Here is a tiny trained network, its code and every weight. The questions are about switching its units off for an input and a target symbol, where a switched-off unit gives its printed mean instead of its output.

import numpy as np


def w(rows, s, z=0):
    codes = np.array(rows[::2]) - 128.0
    scale = np.full(codes.shape[1], s)
    scale[-1] = z or s
    return codes * scale


def f(y):
    return np.maximum(y, 0)


def softmax(a):
    e = np.exp(a - a.max(-1, keepdims=True))
    return e / e.sum(-1, keepdims=True)


def log_softmax(a):
    a = a - a.max(-1, keepdims=True)
    return a - np.log(np.exp(a).sum(-1, keepdims=True))


def net(x, mask):
    ids = ['αβγδεζηθλξπστφψω'.index(c) for c in x.split()]
    T = len(ids)
    res = E[ids] + P[:T]
    r = res
    for j in range(3):
        rows = slice(2 * j, 2 * j + 2)
        q, k, v = (r @ M[0][rows].T for M in (Q, K, V))
        z = softmax(np.where(np.tri(T) > 0, q @ k.T / 2**0.5, -1e9)) @ v
        o = O[0][rows]
        res = res + np.where(mask[j], z, o[:, -1]) @ o[:, :-1]
    y = f(res @ A[0][:, :-1].T + A[0][:, -1])
    res = res + np.where(mask[3:19], y, B[0][:, -1]) @ B[0][:, :-1]
    return log_softmax(res[-1] @ U[:, :-1].T + U[:, -1])


Q, K, V, O, A, B = {}, {}, {}, {}, {}, {}
E = w([
[65,153,131],'α',
[89,1,241],'β',
[60,155,132],'γ',
[63,136,118],'δ',
[66,152,131],'ε',
[50,155,127],'ζ',
[66,164,140],'η',
[72,160,139],'θ',
[59,180,148],'λ',
[103,201,167],'ξ',
[142,194,178],'π',
[117,109,156],'σ',
[156,205,187],'τ',
[121,114,158],'φ',
[119,108,155],'ψ',
[192,141,177],'ω',
],0.018)
P = w([
[138,137,83],'0',
[134,140,104],'1',
[136,145,120],'2',
[121,137,136],'3',
[116,136,150],'4',
[109,132,162],'5',
[104,132,177],'6',
[99,129,189],'7',
[91,127,202],'8',
[88,125,214],'9',
[83,125,228],'10',
[77,119,236],'11',
[71,113,245],'12',
],0.013)
Q[0] = w([
[92,97,197],'head 1',
[169,54,134],'head 1',
[29,190,252],'head 2',
[93,32,110],'head 2',
[77,157,77],'head 3',
[31,214,152],'head 3',
],0.017)
K[0] = w([
[103,127,169],'head 1',
[110,145,63],'head 1',
[106,92,254],'head 2',
[92,183,106],'head 2',
[106,205,138],'head 3',
[94,153,181],'head 3',
],0.022)
V[0] = w([
[79,94,125],'head 1',
[147,189,220],'head 1',
[211,151,199],'head 2',
[43,250,114],'head 2',
[147,52,135],'head 3',
[211,189,138],'head 3',
],0.012)
O[0] = w([
[153,160,179,163],'head 1',
[173,149,64,255],'head 1',
[189,145,85,193],'head 2',
[91,247,158,148],'head 2',
[104,172,113,57],'head 3',
[220,175,186,71],'head 3',
],0.012,0.0084)
A[0] = w([
[163,97,67,35],'neuron 1',
[102,168,121,55],'neuron 2',
[166,142,118,254],'neuron 3',
[90,177,72,93],'neuron 4',
[106,151,165,244],'neuron 5',
[104,170,66,100],'neuron 6',
[203,144,184,142],'neuron 7',
[93,155,164,108],'neuron 8',
[77,144,34,142],'neuron 9',
[57,117,148,35],'neuron 10',
[160,40,61,159],'neuron 11',
[88,148,137,13],'neuron 12',
[173,87,174,34],'neuron 13',
[171,186,151,99],'neuron 14',
[163,197,45,45],'neuron 15',
[85,96,252,26],'neuron 16',
],0.012,0.0078)
B[0] = w([
[19,115,125,165],'neuron 1',
[152,205,85,183],'neuron 2',
[131,3,108,213],'neuron 3',
[212,127,121,211],'neuron 4',
[109,59,157,232],'neuron 5',
[209,121,152,192],'neuron 6',
[155,112,56,192],'neuron 7',
[96,135,93,200],'neuron 8',
[152,72,157,203],'neuron 9',
[146,149,58,175],'neuron 10',
[149,244,131,253],'neuron 11',
[179,165,86,163],'neuron 12',
[35,198,153,152],'neuron 13',
[14,154,175,204],'neuron 14',
[132,87,228,195],'neuron 15',
[159,51,24,163],'neuron 16',
],0.0081,0.012)
U = w([
[106,154,139,28],'α',
[141,161,141,3],'β',
[147,167,119,23],'γ',
[15,90,95,22],'δ',
[99,147,143,104],'ε',
[139,179,36,71],'ζ',
[127,200,117,77],'η',
[117,194,122,124],'θ',
[139,255,129,112],'λ',
[56,203,240,152],'ξ',
[139,163,213,160],'π',
[23,63,195,186],'σ',
[156,138,228,111],'τ',
[61,90,181,177],'φ',
[32,89,183,244],'ψ',
[245,78,89,206],'ω',
],0.0096,0.0044)

Each question gives the input, a string of symbols that net reads in full, and the target symbol t.
The units are the heads (2 rows each of Q, K, V and O) and the neurons (one row each of A and B). Each row of codes is followed by its name. A weight is (code - 128) times the scale printed after its matrix; where a second scale follows, it is the last column's (O, A, B and U).
mask holds one flag per unit, heads first, then neurons. A switched-off unit (its flag False) gives its mean, the last column of its rows in O or B, instead of its output. The means were averaged over made-up inputs and are rounded, as every weight is.
A unit's drop is (log p(t) with every unit on - log p(t) with that unit switched off) / (log p(t) with every unit on - log p(t) with every unit switched off).
The circuit of an input: a set's keep is (log p(t) with only the set's units on - log p(t) with every unit switched off) / (log p(t) with every unit on - log p(t) with every unit switched off). Starting from the 12 units with the biggest drops (on a tie, the unit counted first), units are removed one at a time, each time the one whose removal leaves the highest keep (on an exact tie, the one counted first), for as long as the keep stays at least 0.8.
units of the circuit, in order: the units of the circuit, biggest drop first
unit that matters most: the unit with the biggest drop
k most important neurons: the k neurons with the biggest drops, biggest first
heads that matter: for each layer, one digit per head in row order, 1 if its drop is at least 0.15 and else 0, layers parted by /
input γ ω δ, target ω: units of the circuit, in order => [neuron 14; neuron 9]
input ζ ξ ε, target ξ: units of the circuit, in order => [head 2; neuron 14]
input π ξ ζ σ ζ λ ζ γ γ ζ δ, target ζ: 2 most important neurons => [neuron 16; neuron 10]
input ζ ω ζ ξ θ ζ, target ξ: units of the circuit, in order => [head 2]
input ζ θ ω λ ζ ζ ζ ζ γ, target ζ: 2 most important neurons => [neuron 16; neuron 10]
input ζ θ λ ε ζ ζ λ ε, target λ: units of the circuit, in order => [head 2; neuron 2]
input ζ σ λ τ ω τ ω σ, target ω: heads that matter => 111
input ω δ ω π ω ζ ω φ τ ω α α, target ω: units of the circuit, in order => [head 2; neuron 14]
input ω γ ζ ζ θ ξ λ η ζ ω φ, target ω: 2 most important neurons => [neuron 14; neuron 1]
input ψ λ ω λ ω ω ω τ π, target ω: 2 most important neurons => [neuron 7; neuron 3]
input ζ λ ζ σ τ ζ ζ λ, target λ: 2 most important neurons => [neuron 2; neuron 4]
input λ ξ λ δ ζ ζ τ, target τ: 2 most important neurons => [neuron 15; neuron 14]
input ζ θ η λ ζ ε τ θ, target τ: heads that matter => 110
input γ ω ζ ε, target ω: unit that matters most => neuron 14
input ζ γ ζ ξ ω δ ζ ζ ξ ζ η, target ξ: heads that matter => 110
input ζ β ζ ε ζ η ξ, target ω: heads that matter => 111
input η ξ ζ σ ω τ, target ω: heads that matter => 010
input λ θ ε λ η ζ ζ θ ω ζ ω λ γ, target ω: heads that matter => 110
input ζ ξ ω ω γ, target ω: heads that matter => 000
input η φ ζ ω π, target ω: heads that matter => 010
input λ λ τ α, target τ: unit that matters most => head 2
input λ ζ ω ξ γ ξ θ, target ξ: heads that matter => 011
input η γ λ ω λ, target ω: heads that matter => 000
